Here is a tiny trained network, its code and every weight. The questions are about switching its units off for an input and a target symbol, where a switched-off unit gives its printed mean instead of its output.

import numpy as np


def w(rows, s, z=0):
    codes = np.array(rows[::2]) - 128.0
    scale = np.full(codes.shape[1], s)
    scale[-1] = z or s
    return codes * scale


def norm(h):
    return h / np.sqrt((h * h).mean(-1, keepdims=True) + 1e-5)


def f(y):
    return np.maximum(y, 0)


def softmax(a):
    e = np.exp(a - a.max(-1, keepdims=True))
    return e / e.sum(-1, keepdims=True)


def log_softmax(a):
    a = a - a.max(-1, keepdims=True)
    return a - np.log(np.exp(a).sum(-1, keepdims=True))


def net(x, mask):
    ids = ['ΓΨαβδεζηθλμπσφω'.index(c) for c in x.split()]
    T = len(ids)
    res = E[ids] + P[:T]
    u = 0
    for l in range(3):
        r = norm(res)
        for j in range(2):
            rows = slice(3 * j, 3 * j + 3)
            q, k, v = (r @ M[l][rows].T for M in (Q, K, V))
            z = softmax(np.where(np.tri(T) > 0, q @ k.T / 3**0.5, -1e9)) @ v
            o = O[l][rows]
            res = res + np.where(mask[u + j], z, o[:, -1]) @ o[:, :-1]
        u += 2
        y = f(norm(res) @ A[l][:, :-1].T + A[l][:, -1])
        res = res + np.where(mask[u : u + 4], y, B[l][:, -1]) @ B[l][:, :-1]
        u += 4
    return log_softmax(norm(res)[-1] @ U[:, :-1].T + U[:, -1])


Q, K, V, O, A, B = {}, {}, {}, {}, {}, {}
E = w([
[114,117,166],'Γ',
[178,102,113],'Ψ',
[145,171,156],'α',
[118,199,180],'β',
[163,126,139],'δ',
[69,14,181],'ε',
[163,46,3],'ζ',
[132,193,171],'η',
[13,110,112],'θ',
[121,158,3],'λ',
[190,143,149],'μ',
[203,133,146],'π',
[118,203,147],'σ',
[169,172,157],'φ',
[184,146,152],'ω',
],0.0036)
P = w([
[110,158,252],'0',
[125,133,224],'1',
[130,131,199],'2',
[136,134,183],'3',
[144,136,171],'4',
[150,142,161],'5',
[154,146,156],'6',
[158,150,150],'7',
[165,153,146],'8',
[170,156,141],'9',
[175,159,138],'10',
[183,169,129],'11',
],0.0029)
Q[0] = w([
[53,225,185],'L0H1',
[35,33,2],'L0H1',
[194,203,4],'L0H1',
[127,156,149],'L0H2',
[158,99,98],'L0H2',
[183,156,179],'L0H2',
],0.0073)
K[0] = w([
[6,209,223],'L0H1',
[75,53,17],'L0H1',
[173,253,38],'L0H1',
[113,146,156],'L0H2',
[209,88,68],'L0H2',
[186,103,196],'L0H2',
],0.006)
V[0] = w([
[253,133,140],'L0H1',
[145,174,58],'L0H1',
[222,118,77],'L0H1',
[107,132,168],'L0H2',
[92,178,149],'L0H2',
[152,142,61],'L0H2',
],0.0043)
O[0] = w([
[1,130,161,245],'L0H1',
[154,180,221,111],'L0H1',
[41,202,204,234],'L0H1',
[91,77,135,117],'L0H2',
[117,127,167,54],'L0H2',
[194,84,48,116],'L0H2',
],0.0032,0.0012)
A[0] = w([
[120,221,132,254],'L0N1',
[9,86,75,103],'L0N2',
[252,107,165,145],'L0N3',
[85,77,144,62],'L0N4',
],0.0033,0.00065)
B[0] = w([
[88,57,90,221],'L0N1',
[160,129,192,249],'L0N2',
[3,177,152,172],'L0N3',
[118,199,113,177],'L0N4',
],0.005,0.0017)
Q[1] = w([
[183,2,226],'L1H1',
[19,249,97],'L1H1',
[101,26,111],'L1H1',
[201,211,125],'L1H2',
[191,188,158],'L1H2',
[19,145,155],'L1H2',
],0.0053)
K[1] = w([
[133,54,253],'L1H1',
[96,156,17],'L1H1',
[252,57,139],'L1H1',
[180,168,45],'L1H2',
[78,149,35],'L1H2',
[27,214,169],'L1H2',
],0.0059)
V[1] = w([
[189,52,254],'L1H1',
[83,162,174],'L1H1',
[100,160,134],'L1H1',
[132,194,39],'L1H2',
[137,161,176],'L1H2',
[195,116,153],'L1H2',
],0.0044)
O[1] = w([
[144,253,87,226],'L1H1',
[96,118,76,158],'L1H1',
[96,98,135,126],'L1H1',
[138,77,130,3],'L1H2',
[120,164,174,150],'L1H2',
[58,148,137,123],'L1H2',
],0.0038,0.0031)
A[1] = w([
[39,161,127,58],'L1N1',
[101,121,60,59],'L1N2',
[226,175,196,126],'L1N3',
[107,79,254,247],'L1N4',
],0.0038,0.0011)
B[1] = w([
[170,156,97,247],'L1N1',
[88,94,241,173],'L1N2',
[7,112,121,185],'L1N3',
[107,252,94,247],'L1N4',
],0.0027,0.0015)
Q[2] = w([
[23,149,55],'L2H1',
[180,85,168],'L2H1',
[211,59,173],'L2H1',
[81,173,232],'L2H2',
[66,92,58],'L2H2',
[119,43,1],'L2H2',
],0.0088)
K[2] = w([
[12,100,99],'L2H1',
[161,151,155],'L2H1',
[175,149,161],'L2H1',
[219,152,113],'L2H2',
[33,49,79],'L2H2',
[17,118,106],'L2H2',
],0.011)
V[2] = w([
[106,2,102],'L2H1',
[105,112,91],'L2H1',
[84,64,88],'L2H1',
[76,152,86],'L2H2',
[112,47,108],'L2H2',
[179,170,92],'L2H2',
],0.0031)
O[2] = w([
[25,150,36,4],'L2H1',
[120,174,64,133],'L2H1',
[33,115,66,93],'L2H1',
[161,116,61,200],'L2H2',
[96,250,88,43],'L2H2',
[254,104,132,160],'L2H2',
],0.0028,0.0024)
A[2] = w([
[15,100,69,95],'L2N1',
[130,98,226,112],'L2N2',
[191,204,59,252],'L2N3',
[167,118,254,65],'L2N4',
],0.0037,0.0031)
B[2] = w([
[253,226,113,155],'L2N1',
[199,208,61,141],'L2N2',
[39,56,101,255],'L2N3',
[204,246,113,153],'L2N4',
],0.0035,0.0051)
U = w([
[77,111,157,99],'Γ',
[55,126,148,126],'Ψ',
[135,111,161,3],'α',
[120,109,164,30],'β',
[64,78,114,133],'δ',
[157,250,204,221],'ε',
[67,121,142,104],'ζ',
[137,109,163,5],'η',
[229,201,31,135],'θ',
[118,104,168,24],'λ',
[81,146,35,119],'μ',
[138,107,163,2],'π',
[230,16,117,225],'σ',
[86,117,158,80],'φ',
[74,60,135,148],'ω',
],0.012,0.0068)

Each question gives the input, a string of symbols that net reads in full, and the target symbol t.
The units are the heads (3 rows each of Q, K, V and O) and the neurons (one row each of A and B). Each row of codes is followed by its name. A weight is (code - 128) times the scale printed after its matrix; where a second scale follows, it is the last column's (O, A, B and U).
mask holds one flag per unit, layer by layer, with each layer's heads first. A switched-off unit (its flag False) gives its mean, the last column of its rows in O or B, instead of its output. The means were averaged over made-up inputs and are rounded, as every weight is.
A unit's drop is (log p(t) with every unit on - log p(t) with that unit switched off) / (log p(t) with every unit on - log p(t) with every unit switched off).
The circuit of an input: a set's keep is (log p(t) with only the set's units on - log p(t) with every unit switched off) / (log p(t) with every unit on - log p(t) with every unit switched off). Starting from the 12 units with the biggest drops (on a tie, the unit counted first), units are removed one at a time, each time the one whose removal leaves the highest keep (on an exact tie, the one counted first), for as long as the keep stays at least 0.8.
units of the circuit, in order: the units of the circuit, biggest drop first
unit that matters most: the unit with the biggest drop
top k neurons: the k neurons with the biggest drops, biggest first
heads that matter: for each layer, one digit per head in row order, 1 if its drop is at least 0.15 and else 0, layers parted by /
drop when u is switched off: that unit's drop, to one decimal
input θ δ ε ζ μ θ, target θ: units of the circuit, in order	[L0H1; L1H1]
input Ψ θ ε η μ ζ, target ε: units of the circuit, in order	[L0H1; L0N2; L0H2]
input θ θ ζ λ α Ψ σ, target θ: top neuron	[L2N1]
input θ ζ θ ζ Ψ φ ω μ ε ζ θ, target σ: heads that matter	10 / 00 / 10
input ε θ ζ θ θ ζ ζ Γ α θ ζ ζ, target σ: units of the circuit, in order	[L1H1; L0H1]
input θ θ ω Ψ ζ, target ε: units of the circuit, in order	[L0H1; L0N2; L0N1]
input θ Γ ω θ ζ ζ φ θ, target σ: heads that matter	10 / 00 / 11
input θ ε η ζ θ Γ θ ε, target θ: heads that matter	10 / 00 / 00
input θ ζ θ σ σ, target θ: heads that matter	10 / 10 / 11
input θ α Ψ λ Γ, target μ: heads that matter	10 / 10 / 10
input ζ θ ε θ, target θ: heads that matter	11 / 00 / 11
input ζ θ ζ ζ ε, target ε: heads that matter	10 / 00 / 00
input ε ζ ζ θ, target ε: top 2 neurons	[L0N1; L0N2]
input Ψ Ψ ζ θ ζ ζ Ψ ζ, target σ: heads that matter	11 / 00 / 10
input ζ φ ζ, target θ: top neuron	[L0N1]
input Ψ ω β α θ, target ε: top 2 neurons	[L0N2; L0N1]
input ζ ζ ζ λ θ, target μ: heads that matter	11 / 10 / 00
input μ ζ ζ, target θ: top 2 neurons	[L0N2; L0N1]
input Γ ζ ζ λ η θ, target μ: drop when L2H1 is switched off	0.3
input ζ ζ ζ ζ μ θ ζ θ ε, target ε: unit that matters most	L0N2
input η ζ θ ζ λ θ ε, target μ: drop when L0H1 is switched off	0.4
